Below is a small trained network, with its code and all its weights. Each question gives an input and a class and asks what happens when units are switched off, that is, made to give their printed mean instead of their output.

import numpy as np


def w(rows, s, z=0):
    codes = np.array(rows[::2]) - 128.0
    scale = np.full(codes.shape[1], s)
    scale[-1] = z or s
    return codes * scale


def norm(h):
    return h / np.sqrt((h * h).mean(-1, keepdims=True) + 1e-5)


def f(y):
    return y / 2 * (1 + np.tanh(0.7978845608 * (y + 0.044715 * y**3)))


def log_softmax(a):
    a = a - a.max(-1, keepdims=True)
    return a - np.log(np.exp(a).sum(-1, keepdims=True))


def net(x, mask):
    res = np.array(x, float).reshape(1, 8) / 4 @ E
    u = 0
    for l in range(4):
        y = f(norm(res) @ A[l][:, :-1].T + A[l][:, -1])
        res = res + np.where(mask[u : u + 8], y, B[l][:, -1]) @ B[l][:, :-1]
        u += 8
    return log_softmax(norm(res)[-1] @ U[:, :-1].T + U[:, -1])


A, B = {}, {}
E = w([
[122,133,133,127,128,136,129],'x0',
[126,180,213,54,33,12,182],'x1',
[138,94,141,176,130,89,91],'x2',
[144,88,169,50,90,158,1],'x3',
[140,124,114,143,108,119,120],'x4',
[22,201,27,78,139,34,69],'x5',
[137,165,141,93,179,134,159],'x6',
[125,124,143,131,143,121,122],'x7',
],0.0096)
A[0] = w([
[98,100,76,232,37,130,172,169],'0.n0',
[110,206,78,132,156,84,56,50],'0.n1',
[140,102,34,176,123,254,58,115],'0.n2',
[56,115,111,85,115,171,48,105],'0.n3',
[78,56,29,157,189,203,85,2],'0.n4',
[101,244,159,124,141,139,208,111],'0.n5',
[56,168,19,53,174,89,73,73],'0.n6',
[119,114,55,112,209,204,99,6],'0.n7',
],0.0089,0.0042)
B[0] = w([
[82,77,242,170,192,124,144,192],'0.n0',
[205,2,92,120,116,112,153,181],'0.n1',
[174,196,201,70,168,83,70,255],'0.n2',
[137,87,159,38,103,176,86,187],'0.n3',
[247,236,137,190,181,169,65,223],'0.n4',
[135,125,151,177,191,100,133,195],'0.n5',
[66,84,21,115,124,127,176,247],'0.n6',
[163,214,158,173,176,106,85,188],'0.n7',
],0.0085,0.0064)
A[1] = w([
[151,47,111,14,142,126,76,124],'1.n0',
[168,86,141,131,131,87,171,104],'1.n1',
[249,81,183,59,127,176,131,56],'1.n2',
[227,51,199,69,145,201,211,50],'1.n3',
[87,195,187,82,1,48,184,141],'1.n4',
[135,178,177,18,49,54,139,162],'1.n5',
[154,205,137,156,216,117,168,142],'1.n6',
[60,139,47,93,107,19,61,3],'1.n7',
],0.0091,0.0035)
B[1] = w([
[89,70,168,114,78,146,119,222],'1.n0',
[145,126,149,76,196,128,138,156],'1.n1',
[68,96,66,151,90,192,100,237],'1.n2',
[111,64,59,131,144,214,104,239],'1.n3',
[251,204,86,169,180,119,99,251],'1.n4',
[145,163,191,37,195,214,43,254],'1.n5',
[17,121,144,89,166,112,103,248],'1.n6',
[167,86,60,73,139,138,140,205],'1.n7',
],0.011,0.0063)
A[2] = w([
[91,176,162,123,21,134,2,103],'2.n0',
[137,130,185,68,30,76,126,3],'2.n1',
[248,137,195,119,77,85,97,194],'2.n2',
[193,150,84,198,146,151,110,38],'2.n3',
[89,122,103,144,67,175,68,222],'2.n4',
[98,194,173,191,191,88,237,71],'2.n5',
[15,94,102,227,151,45,139,156],'2.n6',
[191,158,65,185,108,167,115,44],'2.n7',
],0.01,0.0035)
B[2] = w([
[123,125,240,88,126,52,181,240],'2.n0',
[177,120,137,179,153,180,116,125],'2.n1',
[122,164,165,251,181,116,85,229],'2.n2',
[177,203,110,134,180,81,142,166],'2.n3',
[98,109,112,142,99,102,247,253],'2.n4',
[136,109,190,108,132,164,112,253],'2.n5',
[110,102,183,87,43,110,152,235],'2.n6',
[193,126,97,124,185,101,147,141],'2.n7',
],0.013,0.0044)
A[3] = w([
[127,195,129,183,48,38,119,97],'3.n0',
[73,78,215,95,31,42,165,22],'3.n1',
[223,66,185,179,154,217,211,10],'3.n2',
[66,93,201,61,159,134,118,169],'3.n3',
[138,30,83,176,201,160,144,230],'3.n4',
[168,153,174,133,66,153,74,36],'3.n5',
[138,140,138,78,53,166,54,4],'3.n6',
[172,254,173,156,145,127,14,123],'3.n7',
],0.0095,0.0036)
B[3] = w([
[131,111,150,136,124,111,181,121],'3.n0',
[105,113,159,165,178,146,109,166],'3.n1',
[177,113,78,101,50,87,48,179],'3.n2',
[94,132,148,168,102,183,138,211],'3.n3',
[107,127,58,93,49,130,107,193],'3.n4',
[118,145,134,185,182,126,118,138],'3.n5',
[156,143,177,111,133,170,250,139],'3.n6',
[119,163,215,106,135,43,139,244],'3.n7',
],0.015,0.011)
U = w([
[220,251,156,182,220,135,65,4],'0',
[106,36,11,131,23,116,127,85],'1',
[4,47,248,170,115,192,177,145],'2',
[2,82,179,148,121,138,101,202],'3',
],0.0071,0.0029)

Each question gives the input, the list of numbers given to net, and the class t.
The units are the neurons (one row each of A and B). Each row of codes is followed by its name. A weight is (code - 128) times the scale printed after its matrix; where a second scale follows, it is the last column's (A, B and U).
mask holds one flag per neuron, layer by layer. A switched-off neuron (its flag False) gives its mean, the last column of its row in B, instead of its output. The means were averaged over made-up inputs and are rounded, as every weight is.
A unit's drop is (log p(t) with every unit on - log p(t) with that unit switched off) / (log p(t) with every unit on - log p(t) with every unit switched off).
The circuit of an input: a set's keep is (log p(t) with only the set's units on - log p(t) with every unit switched off) / (log p(t) with every unit on - log p(t) with every unit switched off). Starting from the 12 units with the biggest drops (on a tie, the unit counted first), units are removed one at a time, each time the one whose removal leaves the highest keep (on an exact tie, the one counted first), for as long as the keep stays at least 0.8.
circuit, biggest first: the units of the circuit, biggest drop first
unit that matters most: the unit with the biggest drop
k most important neurons: the k neurons with the biggest drops, biggest first
top k neurons in layer l: the k neurons of layer l with the biggest drops, biggest first
drop when u is switched off: that unit's drop, to one decimal
input [0,2,-8,7,-2,4,7,-7], class 2: unit that matters most -> 1.n0
input [-3,3,7,6,1,8,-4,6], class 1: 2 most important neurons -> [1.n7 0.n6]
input [-8,4,-4,-7,8,8,-3,2], class 1: circuit, biggest first -> [1.n7 3.n7]
input [1,8,8,5,-2,-7,8,5], class 0: 4 most important neurons -> [1.n4 1.n6 0.n3 0.n1]
input [3,7,-1,-6,-4,-8,6,-7], class 1: 3 most important neurons -> [1.n3 3.n2 0.n2]
input [-2,-6,-2,-8,-3,6,-4,-6], class 2: 3 most important neurons -> [1.n6 0.n0 1.n4]
input [7,-5,-4,-8,-8,6,-4,5], class 2: 3 most important neurons -> [2.n6 1.n4 1.n6]
input [-3,5,-5,2,-8,-6,2,-4], class 1: circuit, biggest first -> [1.n3 0.n2 3.n2]
input [-8,-7,-6,5,-2,5,-3,-4], class 0: top 2 neurons in layer 0 -> [0.n4 0.n7]
input [4,6,1,-1,-4,-8,-3,-6], class 1: top 2 neurons in layer 1 -> [1.n3 1.n2]
input [1,3,-5,3,-3,6,-6,0], class 1: 2 most important neurons -> [0.n6 1.n7]
input [-4,-5,-7,7,3,5,3,3], class 2: 3 most important neurons -> [0.n3 1.n0 1.n4]
input [5,8,4,-6,-6,8,1,-8], class 0: 2 most important neurons -> [1.n4 1.n5]
input [-8,-5,8,-7,6,0,1,-3], class 2: circuit, biggest first -> [1.n4]
input [-2,2,8,-2,-3,5,2,-5], class 1: top 2 neurons in layer 1 -> [1.n7 1.n6]
input [-8,2,-4,-6,4,4,0,-6], class 2: top 2 neurons in layer 2 -> [2.n6 2.n5]
input [-4,-3,5,6,-7,3,-4,-6], class 2: top 2 neurons in layer 1 -> [1.n4 1.n0]
input [-2,5,0,3,-2,1,-2,-8], class 0: drop when 1.n4 is switched off -> 0.6
input [1,8,0,-7,-6,4,-5,6], class 0: drop when 1.n4 is switched off -> 1.5
input [1,8,-7,-3,6,-2,4,-8], class 0: drop when 1.n4 is switched off -> 0.5
input [-7,3,-1,-4,-4,8,1,3], class 1: drop when 0.n2 is switched off -> 0.0
